Below are the code and all the weights of a small trained network. Each question names an input and a class and asks about switching units off, where a switched-off unit gives its printed mean instead of its output.

import numpy as np


def w(rows, s, z=0):
    codes = np.array(rows[::2]) - 128.0
    scale = np.full(codes.shape[1], s)
    scale[-1] = z or s
    return codes * scale


def norm(h):
    return h / np.sqrt((h * h).mean(-1, keepdims=True) + 1e-5)


def f(y):
    return y / 2 * (1 + np.tanh(0.7978845608 * (y + 0.044715 * y**3)))


def log_softmax(a):
    a = a - a.max(-1, keepdims=True)
    return a - np.log(np.exp(a).sum(-1, keepdims=True))


def net(x, mask):
    res = np.array(x, float).reshape(1, 8) / 4 @ E
    u = 0
    for l in range(2):
        y = f(norm(res) @ A[l][:, :-1].T + A[l][:, -1])
        res = res + np.where(mask[u : u + 6], y, B[l][:, -1]) @ B[l][:, :-1]
        u += 6
    return log_softmax(norm(res)[-1] @ U[:, :-1].T + U[:, -1])


A, B = {}, {}
E = w([
[92,93,193,107,119,185,154,150,138,77,111,117],'x0',
[79,113,155,200,128,175,187,110,161,90,36,149],'x1',
[224,105,103,117,146,93,128,134,127,85,152,41],'x2',
[71,112,118,160,155,135,141,162,170,106,86,194],'x3',
[143,171,95,110,94,83,86,2,105,187,107,76],'x4',
[89,118,182,124,190,228,162,150,119,149,119,145],'x5',
[85,90,149,101,120,126,203,78,89,197,191,124],'x6',
[146,199,162,182,76,104,111,131,114,114,192,135],'x7',
],0.0037)
A[0] = w([
[146,153,104,126,90,68,91,91,131,125,124,117,38],'L0N0',
[140,128,127,127,128,128,124,131,125,118,132,119,64],'L0N1',
[136,164,161,135,106,120,98,202,131,89,184,155,44],'L0N2',
[140,67,141,86,135,154,166,173,132,89,147,97,3],'L0N3',
[2,141,154,153,114,173,153,107,129,160,109,198,110],'L0N4',
[121,133,119,127,136,121,127,141,133,138,131,152,142],'L0N5',
],0.0066,0.0019)
B[0] = w([
[52,68,137,73,167,110,143,105,136,155,148,127,194],'L0N0',
[111,135,134,126,132,134,127,120,129,142,125,136,120],'L0N1',
[156,124,148,169,129,209,149,155,88,106,69,164,179],'L0N2',
[56,86,151,116,163,146,133,156,132,130,143,175,178],'L0N3',
[49,1,189,62,203,154,179,191,129,148,170,166,255],'L0N4',
[152,119,108,133,130,125,128,127,115,121,120,123,134],'L0N5',
],0.0061,0.0044)
A[1] = w([
[44,128,143,147,134,177,175,86,138,194,69,202,34],'L1N0',
[154,199,193,83,109,224,44,95,108,110,86,70,90],'L1N1',
[170,239,109,198,40,60,56,95,106,134,147,152,14],'L1N2',
[133,151,219,135,62,168,188,62,83,167,180,55,42],'L1N3',
[90,120,135,72,159,205,99,61,136,172,41,68,4],'L1N4',
[59,106,129,220,89,122,172,86,190,15,2,130,128],'L1N5',
],0.0044,0.002)
B[1] = w([
[70,12,166,63,217,174,159,197,75,67,178,116,207],'L1N0',
[185,144,86,186,111,139,116,176,80,100,116,205,139],'L1N1',
[43,5,167,61,226,148,177,162,124,128,145,149,165],'L1N2',
[159,148,28,130,90,66,68,68,141,136,88,76,169],'L1N3',
[173,140,117,171,119,151,97,179,46,88,145,179,150],'L1N4',
[209,183,129,192,86,185,91,189,3,99,160,192,254],'L1N5',
],0.0045,0.0031)
U = w([
[124,142,75,79,106,13,99,2,148,190,138,48,134],'0',
[51,47,182,87,193,169,161,167,127,121,144,152,164],'1',
[233,206,116,212,87,164,95,166,89,90,110,163,155],'2',
[93,220,168,181,68,149,172,59,216,139,89,78,1],'3',
],0.0083,0.0052)

Each question gives the input, the list of numbers given to net, and the class t.
The units are the neurons (one row each of A and B). Each row of codes is followed by its name. A weight is (code - 128) times the scale printed after its matrix; where a second scale follows, it is the last column's (A, B and U).
mask holds one flag per neuron, layer by layer. A switched-off neuron (its flag False) gives its mean, the last column of its row in B, instead of its output. The means were averaged over made-up inputs and are rounded, as every weight is.
A unit's drop is (log p(t) with every unit on - log p(t) with that unit switched off) / (log p(t) with every unit on - log p(t) with every unit switched off).
The circuit of an input: a set's keep is (log p(t) with only the set's units on - log p(t) with every unit switched off) / (log p(t) with every unit on - log p(t) with every unit switched off). Starting from all 12 units, units are removed one at a time, each time the one whose removal leaves the highest keep (on an exact tie, the one counted first), for as long as the keep stays at least 0.8.
units of the circuit, in order: the units of the circuit, biggest drop first
most important unit: the unit with the biggest drop
k most important neurons: the k neurons with the biggest drops, biggest first
k most important neurons of layer l: the k neurons of layer l with the biggest drops, biggest first
drop of u: that unit's drop, to one decimal
input [5,-1,3,-8,-5,-5,-4,2], class 2: units of the circuit, in order : [L0N4]
input [5,1,7,2,-3,7,-8,-2], class 2: units of the circuit, in order : [L0N4; L1N5]
input [7,-8,-1,3,0,-5,7,8], class 0: units of the circuit, in order : [L1N3; L0N4]
input [3,5,4,-6,3,-2,0,-7], class 2: units of the circuit, in order : [L0N4; L1N4]
input [-3,-5,-1,6,-5,-1,-4,-7], class 2: units of the circuit, in order : [L0N4; L0N0]
input [3,-8,-2,-1,1,-7,-8,8], class 1: 2 most important neurons : [L1N2; L0N0]
input [-5,1,6,-8,-5,8,8,8], class 0: units of the circuit, in order : [L1N3; L0N4]
input [-4,-7,6,3,-2,-2,-1,1], class 0: units of the circuit, in order : [L0N4; L1N5]
input [-7,6,-5,-6,-2,-5,7,6], class 0: 3 most important neurons : [L1N3; L0N3; L0N2]
input [-1,3,-4,-5,-3,5,-6,8], class 2: 2 most important neurons of layer 1 : [L1N2; L1N1]
input [-6,0,-6,7,4,-7,0,6], class 1: 3 most important neurons : [L1N0; L1N3; L1N2]
input [4,-5,0,-3,6,3,3,-7], class 0: 3 most important neurons : [L0N4; L1N5; L0N2]
input [2,-4,0,-3,0,-1,0,0], class 0: 2 most important neurons : [L0N4; L1N5]
input [1,-7,-5,-6,1,-2,-2,1], class 0: most important unit : L0N0
input [2,-8,8,8,-8,-4,-8,-3], class 2: drop of L0N2 : 0.2
input [-2,-3,-3,-3,4,7,-8,-3], class 2: drop of L0N4 : 0.0
input [7,1,-5,-8,4,-5,6,-1], class 0: drop of L1N3 : 0.1
input [-1,-6,7,-2,0,8,-6,0], class 2: drop of L0N4 : 0.6
